Below are the code and all the weights of a small trained network. Each question names an input and a target symbol and asks about switching units off, where a switched-off unit gives its printed mean instead of its output.

import numpy as np


def w(rows, s, z=0):
    codes = np.array(rows[::2]) - 128.0
    scale = np.full(codes.shape[1], s)
    scale[-1] = z or s
    return codes * scale


def f(y):
    return y / 2 * (1 + np.tanh(0.7978845608 * (y + 0.044715 * y**3)))


def softmax(a):
    e = np.exp(a - a.max(-1, keepdims=True))
    return e / e.sum(-1, keepdims=True)


def log_softmax(a):
    a = a - a.max(-1, keepdims=True)
    return a - np.log(np.exp(a).sum(-1, keepdims=True))


def net(x, mask):
    ids = ['γεθπφω'.index(c) for c in x.split()]
    T = len(ids)
    res = E[ids] + P[:T]
    u = 0
    for l in range(2):
        r = res
        for j in range(3):
            rows = slice(2 * j, 2 * j + 2)
            q, k, v = (r @ M[l][rows].T for M in (Q, K, V))
            z = softmax(np.where(np.tri(T) > 0, q @ k.T / 2**0.5, -1e9)) @ v
            o = O[l][rows]
            res = res + np.where(mask[u + j], z, o[:, -1]) @ o[:, :-1]
        u += 3
        y = f(res @ A[l][:, :-1].T + A[l][:, -1])
        res = res + np.where(mask[u : u + 16], y, B[l][:, -1]) @ B[l][:, :-1]
        u += 16
    return log_softmax(res[-1] @ U[:, :-1].T + U[:, -1])


Q, K, V, O, A, B = {}, {}, {}, {}, {}, {}
E = w([
[71,9,194,198,107,147,126,65,136,131],'γ',
[123,30,201,64,114,146,172,190,201,206],'ε',
[198,41,51,164,28,134,68,144,214,205],'θ',
[183,40,122,108,127,120,101,160,57,107],'π',
[183,137,104,101,2,160,178,88,85,118],'φ',
[151,201,112,114,184,115,105,80,180,100],'ω',
],0.0043)
P = w([
[143,49,126,216,136,36,240,119,153,192],'0',
[110,88,137,194,86,56,189,173,156,121],'1',
[133,107,157,167,78,64,158,156,154,115],'2',
[154,106,150,153,92,109,141,143,153,101],'3',
[174,112,150,135,98,135,121,122,142,119],'4',
[175,124,145,112,96,162,103,106,129,132],'5',
[176,123,131,93,119,188,82,91,115,138],'6',
[150,121,98,55,124,198,57,59,99,155],'7',
[138,128,99,45,123,225,42,52,83,180],'8',
[123,108,72,3,137,254,25,36,62,186],'9',
],0.0033)
Q[0] = w([
[141,134,136,144,114,118,129,110,154,104],'0.h1',
[157,146,129,124,115,148,120,94,142,129],'0.h1',
[171,101,128,128,102,150,119,143,116,115],'0.h2',
[125,74,157,131,116,148,134,114,139,133],'0.h2',
[155,2,157,121,98,152,102,77,189,153],'0.h3',
[145,87,129,124,100,128,117,145,84,128],'0.h3',
],0.061)
K[0] = w([
[99,159,110,167,136,37,173,160,102,133],'0.h1',
[140,209,130,152,180,64,138,122,190,88],'0.h1',
[124,246,143,80,187,147,128,91,166,99],'0.h2',
[142,144,90,83,101,207,37,96,143,154],'0.h2',
[136,191,114,46,173,219,42,107,69,114],'0.h3',
[164,63,136,108,2,181,184,115,50,142],'0.h3',
],0.025)
V[0] = w([
[112,7,147,139,69,141,136,170,102,153],'0.h1',
[131,2,157,110,44,128,158,147,83,124],'0.h1',
[107,69,149,111,146,167,109,119,113,113],'0.h2',
[144,198,74,138,130,64,149,118,171,136],'0.h2',
[106,82,159,145,209,101,49,137,207,130],'0.h3',
[233,138,95,104,174,4,98,161,62,64],'0.h3',
],0.0098)
O[0] = w([
[187,86,101,144,165,155,191,102,108,205,247],'0.h1',
[211,79,140,137,181,138,157,84,127,225,254],'0.h1',
[120,161,129,155,109,192,114,143,110,152,143],'0.h2',
[160,61,133,101,149,38,134,94,142,113,102],'0.h2',
[78,154,80,221,183,220,182,165,178,135,104],'0.h3',
[102,123,110,154,172,68,78,246,2,206,120],'0.h3',
],0.0047,0.0043)
A[0] = w([
[58,247,147,132,106,103,46,177,101,13,77],'0.n1',
[148,250,111,158,182,116,164,115,95,121,36],'0.n2',
[121,108,150,158,146,96,109,96,46,98,109],'0.n3',
[133,222,118,134,254,41,129,104,140,135,40],'0.n4',
[129,192,140,138,160,75,113,146,152,112,62],'0.n5',
[127,111,187,64,146,115,137,171,144,102,84],'0.n6',
[91,97,144,106,192,95,16,108,89,61,5],'0.n7',
[136,151,127,117,131,131,148,131,116,114,110],'0.n8',
[121,155,128,66,140,122,137,146,133,146,98],'0.n9',
[127,147,141,125,136,131,141,121,108,109,111],'0.n10',
[128,154,128,94,134,121,141,136,127,129,102],'0.n11',
[103,121,160,127,155,129,115,108,101,97,105],'0.n12',
[114,126,147,148,90,97,153,99,54,89,104],'0.n13',
[135,156,128,99,139,125,145,135,123,122,95],'0.n14',
[92,198,153,109,115,70,83,139,122,167,64],'0.n15',
[95,217,210,192,121,89,160,213,148,28,88],'0.n16',
],0.0083,0.0012)
B[0] = w([
[75,19,73,96,104,224,195,206,130,106,122],'0.n1',
[166,205,104,110,188,84,115,74,170,95,12],'0.n2',
[133,82,117,138,122,131,152,118,65,125,142],'0.n3',
[185,227,100,154,194,138,141,16,152,218,21],'0.n4',
[142,207,145,142,134,148,129,130,161,123,7],'0.n5',
[114,142,148,92,130,64,131,163,127,107,79],'0.n6',
[140,56,87,53,136,124,162,43,128,91,59],'0.n7',
[119,148,117,123,129,125,150,128,123,132,73],'0.n8',
[128,143,133,67,134,108,124,122,129,130,81],'0.n9',
[108,148,126,139,126,130,145,128,113,148,71],'0.n10',
[124,144,121,96,132,117,137,122,131,125,68],'0.n11',
[90,122,139,149,128,131,129,120,93,151,73],'0.n12',
[87,131,119,156,72,113,196,145,85,122,95],'0.n13',
[123,149,118,105,136,117,146,125,127,129,64],'0.n14',
[99,146,145,121,108,152,107,140,169,91,22],'0.n15',
[136,199,82,95,79,227,21,255,113,160,55],'0.n16',
],0.0091,0.0011)
Q[1] = w([
[68,252,86,121,161,84,115,149,133,54],'1.h1',
[180,122,106,115,83,78,87,126,112,138],'1.h1',
[139,51,135,167,84,208,137,118,176,160],'1.h2',
[189,130,110,154,187,115,121,113,101,132],'1.h2',
[114,42,123,112,114,147,144,125,116,106],'1.h3',
[116,130,132,83,123,62,95,178,30,174],'1.h3',
],0.035)
K[1] = w([
[116,44,171,152,148,54,195,135,163,135],'1.h1',
[126,196,74,110,97,115,252,144,91,114],'1.h1',
[132,224,122,59,160,192,66,156,135,114],'1.h2',
[192,36,123,85,108,111,128,86,76,175],'1.h2',
[136,115,83,67,106,163,103,154,40,94],'1.h3',
[124,3,102,153,98,96,218,105,20,88],'1.h3',
],0.025)
V[1] = w([
[176,245,172,118,61,95,213,15,124,125],'1.h1',
[54,135,181,48,192,191,153,91,96,75],'1.h1',
[182,90,89,7,122,146,148,172,134,139],'1.h2',
[72,174,136,178,162,125,85,33,152,101],'1.h2',
[125,118,61,192,86,157,105,81,84,66],'1.h3',
[105,86,103,80,88,160,101,198,222,174],'1.h3',
],0.013)
O[1] = w([
[255,89,70,93,131,135,174,68,102,118,109],'1.h1',
[149,93,187,189,88,73,186,161,155,137,3],'1.h1',
[80,150,90,122,75,107,133,107,107,190,218],'1.h2',
[141,125,150,147,167,173,106,192,112,49,2],'1.h2',
[125,105,131,98,170,93,74,124,105,106,108],'1.h3',
[146,158,150,157,136,107,163,66,204,110,142],'1.h3',
],0.0072,0.0065)
A[1] = w([
[156,88,112,142,97,115,57,167,153,89,97],'1.n1',
[143,148,147,189,95,111,212,138,155,147,97],'1.n2',
[74,142,95,184,123,162,118,186,99,170,106],'1.n3',
[46,164,137,100,73,84,142,122,135,76,2],'1.n4',
[98,183,103,182,152,176,127,173,150,145,31],'1.n5',
[185,101,80,189,137,116,52,165,158,95,33],'1.n6',
[128,114,163,185,137,1,161,183,132,120,117],'1.n7',
[147,92,168,157,77,111,174,166,124,99,102],'1.n8',
[145,158,97,133,136,102,160,68,155,94,18],'1.n9',
[101,169,107,64,58,161,143,173,103,58,156],'1.n10',
[125,203,105,131,157,111,130,69,195,121,207],'1.n11',
[130,82,199,178,172,164,127,87,79,85,127],'1.n12',
[107,114,107,128,132,133,145,158,125,124,62],'1.n13',
[87,119,201,119,136,113,76,158,119,104,87],'1.n14',
[153,169,124,115,183,100,145,128,86,81,153],'1.n15',
[189,124,180,43,194,154,189,192,160,124,73],'1.n16',
],0.013,0.003)
B[1] = w([
[152,107,176,131,83,140,148,150,184,84,150],'1.n1',
[169,52,199,89,93,136,126,169,131,53,205],'1.n2',
[133,134,176,126,160,147,110,217,150,110,247],'1.n3',
[187,116,156,151,186,162,135,71,116,178,155],'1.n4',
[131,91,96,127,87,87,184,69,100,143,158],'1.n5',
[155,99,186,115,72,106,98,69,164,81,157],'1.n6',
[88,159,23,108,109,123,209,210,108,77,142],'1.n7',
[103,168,69,116,144,147,120,138,123,129,148],'1.n8',
[89,116,155,122,154,127,125,158,144,158,154],'1.n9',
[107,112,79,118,82,78,185,197,123,84,148],'1.n10',
[148,207,113,168,136,126,71,105,152,59,253],'1.n11',
[152,158,171,166,209,140,254,145,92,126,219],'1.n12',
[148,139,103,120,95,212,152,121,166,160,111],'1.n13',
[155,110,108,104,110,98,131,91,100,143,156],'1.n14',
[105,182,54,151,137,177,163,78,159,148,135],'1.n15',
[44,143,135,121,109,112,39,196,127,191,181],'1.n16',
],0.013,0.0048)
U = w([
[186,124,188,191,243,192,222,98,86,116,11],'γ',
[196,40,227,108,38,138,89,106,213,56,22],'ε',
[104,250,68,170,161,130,68,49,177,97,192],'θ',
[30,101,207,100,159,162,29,236,124,203,194],'π',
[181,42,72,64,90,56,122,10,23,222,216],'φ',
[70,136,30,101,67,90,220,214,120,47,107],'ω',
],0.0022,0.0011)

Each question gives the input, a string of symbols that net reads in full, and the target symbol t.
The units are the heads (2 rows each of Q, K, V and O) and the neurons (one row each of A and B). Each row of codes is followed by its name. A weight is (code - 128) times the scale printed after its matrix; where a second scale follows, it is the last column's (O, A, B and U).
mask holds one flag per unit, layer by layer, with each layer's heads first. A switched-off unit (its flag False) gives its mean, the last column of its rows in O or B, instead of its output. The means were averaged over made-up inputs and are rounded, as every weight is.
A unit's drop is (log p(t) with every unit on - log p(t) with that unit switched off) / (log p(t) with every unit on - log p(t) with every unit switched off).
The circuit of an input: a set's keep is (log p(t) with only the set's units on - log p(t) with every unit switched off) / (log p(t) with every unit on - log p(t) with every unit switched off). Starting from the 12 units with the biggest drops (on a tie, the unit counted first), units are removed one at a time, each time the one whose removal leaves the highest keep (on an exact tie, the one counted first), for as long as the keep stays at least 0.8.
circuit, biggest first: the units of the circuit, biggest drop first
most important unit: the unit with the biggest drop
top k neurons: the k neurons with the biggest drops, biggest first
k most important neurons of layer l: the k neurons of layer l with the biggest drops, biggest first
heads that matter: for each layer, one digit per head in row order, 1 if its drop is at least 0.15 and else 0, layers parted by /
drop when u is switched off: that unit's drop, to one decimal
input ε π γ π, target π: circuit, biggest first	1.h1, 1.n3, 0.h3
input π θ ε ω γ π γ γ ω ε, target ω: circuit, biggest first	0.h1, 1.n7, 0.n1, 1.h1
input ω ω γ γ, target ω: heads that matter	100 / 101
input π γ ε π ε γ θ ω ω θ, target ω: most important unit	0.h1
input ω γ π φ θ φ ε, target π: top 2 neurons	1.n16, 0.n4
input ε θ ε γ π ω φ θ π ω, target ω: heads that matter	101 / 010
input π π ω π γ ω ε φ, target ω: 2 most important neurons of layer 1	1.n7, 1.n10
input γ γ γ π γ, target π: circuit, biggest first	1.n3, 1.h1, 0.h3
input ε γ ε γ γ γ ε ε γ, target ε: circuit, biggest first	1.n2, 1.h3, 1.h1, 0.h3
input ε ω π γ γ γ θ ω ε, target ω: circuit, biggest first	0.h1, 0.n1, 1.n7, 1.h1
input ε γ ε, target ε: heads that matter	001 / 001
input γ ω θ ω γ θ γ ε γ ε, target ε: 2 most important neurons of layer 1	1.n2, 1.n12
input ε φ γ γ γ ω ε γ γ θ, target ε: top 2 neurons	1.n6, 1.n1
input γ ε π γ ε ω ε ε, target π: heads that matter	000 / 010
input φ π θ θ ω π γ γ π γ, target γ: heads that matter	000 / 010
input γ ε ω, target θ: top 2 neurons	1.n11, 0.n2
input θ ω θ, target ε: top 3 neurons	1.n6, 0.n4, 1.n1
input ε θ γ φ ε θ θ φ ε θ, target φ: 2 most important neurons of layer 1	1.n3, 1.n11
input γ γ γ γ θ, target θ: heads that matter	000 / 101
input ω ε π γ φ π ω, target ω: top 4 neurons	0.n1, 1.n10, 0.n4, 0.n5
input ε θ γ φ ε θ π γ ε γ, target ε: most important unit	0.h3
input γ π θ γ θ θ γ θ ε, target θ: heads that matter	001 / 101
input ω γ ε π ω π, target ω: heads that matter	110 / 100
input ω γ ε γ γ φ γ π, target φ: most important unit	0.n4
input γ γ ε π ε θ ε γ γ θ, target θ: heads that matter	001 / 001
input γ γ ω π φ π ω θ, target ω: heads that matter	100 / 100
input ε ε π γ ε γ φ θ, target φ: most important unit	0.h3
input ω π ω ε γ, target ω: top 3 neurons	1.n7, 0.n1, 0.n15
input θ θ θ γ π, target π: drop when 1.n3 is switched off	0.4
input φ φ φ π π γ, target π: drop when 1.h2 is switched off	0.1
